Below are the code and all the weights of a small trained network. Each question names an input and a class and asks about switching units off, where a switched-off unit gives its printed mean instead of its output.

import numpy as np


def w(rows, s, z=0):
    codes = np.array(rows[::2]) - 128.0
    scale = np.full(codes.shape[1], s)
    scale[-1] = z or s
    return codes * scale


def f(y):
    return np.maximum(y, 0)


def log_softmax(a):
    a = a - a.max(-1, keepdims=True)
    return a - np.log(np.exp(a).sum(-1, keepdims=True))


def net(x, mask):
    res = np.array(x, float).reshape(1, 6) / 4 @ E
    y = f(res @ A[0][:, :-1].T + A[0][:, -1])
    res = res + np.where(mask, y, B[0][:, -1]) @ B[0][:, :-1]
    return log_softmax(res[-1] @ U[:, :-1].T + U[:, -1])


A, B = {}, {}
E = w([
[149,111,85,178,65,130,144,106,96],'x0',
[43,135,70,172,186,82,117,80,201],'x1',
[72,101,63,170,106,149,179,154,111],'x2',
[121,167,156,98,86,186,173,190,254],'x3',
[131,196,80,21,105,80,140,137,134],'x4',
[133,76,141,114,135,39,135,149,120],'x5',
],0.0074)
A[0] = w([
[180,253,64,47,101,110,79,48,56,178],'neuron 1',
[223,175,145,64,186,141,28,58,123,216],'neuron 2',
[108,91,76,91,249,38,140,138,50,191],'neuron 3',
[127,214,95,46,107,214,217,183,207,150],'neuron 4',
[200,186,175,63,218,119,38,123,154,252],'neuron 5',
[165,116,230,207,54,88,155,173,62,27],'neuron 6',
[214,109,183,82,54,156,164,188,62,147],'neuron 7',
[40,220,38,117,206,89,109,85,238,116],'neuron 8',
[197,84,204,54,34,101,32,153,104,89],'neuron 9',
],0.0054,0.0029)
B[0] = w([
[30,174,137,199,154,20,56,36,237,230],'neuron 1',
[7,164,117,94,141,28,91,46,197,223],'neuron 2',
[94,215,182,58,68,72,126,126,141,227],'neuron 3',
[175,224,190,8,11,62,178,130,138,254],'neuron 4',
[40,202,82,102,132,36,22,39,244,234],'neuron 5',
[192,95,23,166,174,147,166,184,85,165],'neuron 6',
[216,173,175,78,44,79,223,178,99,220],'neuron 7',
[140,198,203,3,71,80,210,195,94,249],'neuron 8',
[188,187,190,77,37,60,129,165,177,189],'neuron 9',
],0.0059,0.0063)
U = w([
[161,193,170,15,62,93,204,182,97,158],'0',
[169,30,130,219,176,243,121,132,26,1],'1',
[54,146,84,172,167,94,2,23,201,231],'2',
],0.0057,0.003)

Each question gives the input, the list of numbers given to net, and the class t.
The units are the neurons (one row each of A and B). Each row of codes is followed by its name. A weight is (code - 128) times the scale printed after its matrix; where a second scale follows, it is the last column's (A, B and U).
mask holds one flag per neuron, in row order. A switched-off neuron (its flag False) gives its mean, the last column of its row in B, instead of its output. The means were averaged over made-up inputs and are rounded, as every weight is.
A unit's drop is (log p(t) with every unit on - log p(t) with that unit switched off) / (log p(t) with every unit on - log p(t) with every unit switched off).
The circuit of an input: a set's keep is (log p(t) with only the set's units on - log p(t) with every unit switched off) / (log p(t) with every unit on - log p(t) with every unit switched off). Starting from all 9 units, units are removed one at a time, each time the one whose removal leaves the highest keep (on an exact tie, the one counted first), for as long as the keep stays at least 0.8.
units of the circuit, in order: the units of the circuit, biggest drop first
most important unit: the unit with the biggest drop
top k neurons: the k neurons with the biggest drops, biggest first
drop when u is switched off: that unit's drop, to one decimal
input [2,8,2,4,-8,3], class 1: units of the circuit, in order -> [neuron 5; neuron 1; neuron 2; neuron 4]
input [-1,2,1,-4,4,1], class 2: units of the circuit, in order -> [neuron 4; neuron 7]
input [-8,4,7,1,-2,-6], class 0: units of the circuit, in order -> [neuron 8]
input [3,-3,7,-7,4,-4], class 2: top 3 neurons -> [neuron 1; neuron 8; neuron 4]
input [5,8,7,-3,5,-3], class 0: top 3 neurons -> [neuron 8; neuron 5; neuron 2]
input [2,7,3,-4,-4,1], class 0: top 2 neurons -> [neuron 1; neuron 5]
input [1,8,3,-2,-2,1], class 0: top 3 neurons -> [neuron 8; neuron 1; neuron 5]
input [5,8,-1,8,-8,-2], class 0: top 4 neurons -> [neuron 8; neuron 1; neuron 5; neuron 2]
input [-5,-1,-5,0,-1,7], class 2: units of the circuit, in order -> [neuron 5; neuron 8]
input [-4,1,-2,-2,2,8], class 2: units of the circuit, in order -> [neuron 4; neuron 7]
input [8,0,-5,-6,-8,2], class 1: top 3 neurons -> [neuron 5; neuron 1; neuron 6]
input [-6,0,-8,4,0,2], class 2: top 2 neurons -> [neuron 5; neuron 2]
input [-2,8,2,1,-4,7], class 0: top 3 neurons -> [neuron 8; neuron 1; neuron 5]
input [0,-2,-2,-8,8,6], class 2: units of the circuit, in order -> [neuron 1]
input [7,7,4,1,-5,-6], class 1: top 3 neurons -> [neuron 5; neuron 1; neuron 2]
input [1,1,-3,-4,-1,6], class 2: top 3 neurons -> [neuron 8; neuron 4; neuron 7]
input [5,-2,7,2,-7,-2], class 1: drop when neuron 6 is switched off -> 0.0
input [2,2,2,0,-1,-8], class 1: drop when neuron 2 is switched off -> 0.2
input [6,1,7,2,-7,0], class 1: drop when neuron 5 is switched off -> 0.1
input [8,1,-2,-3,-4,5], class 1: drop when neuron 5 is switched off -> 0.2
input [4,8,5,-2,2,2], class 0: most important unit -> neuron 8
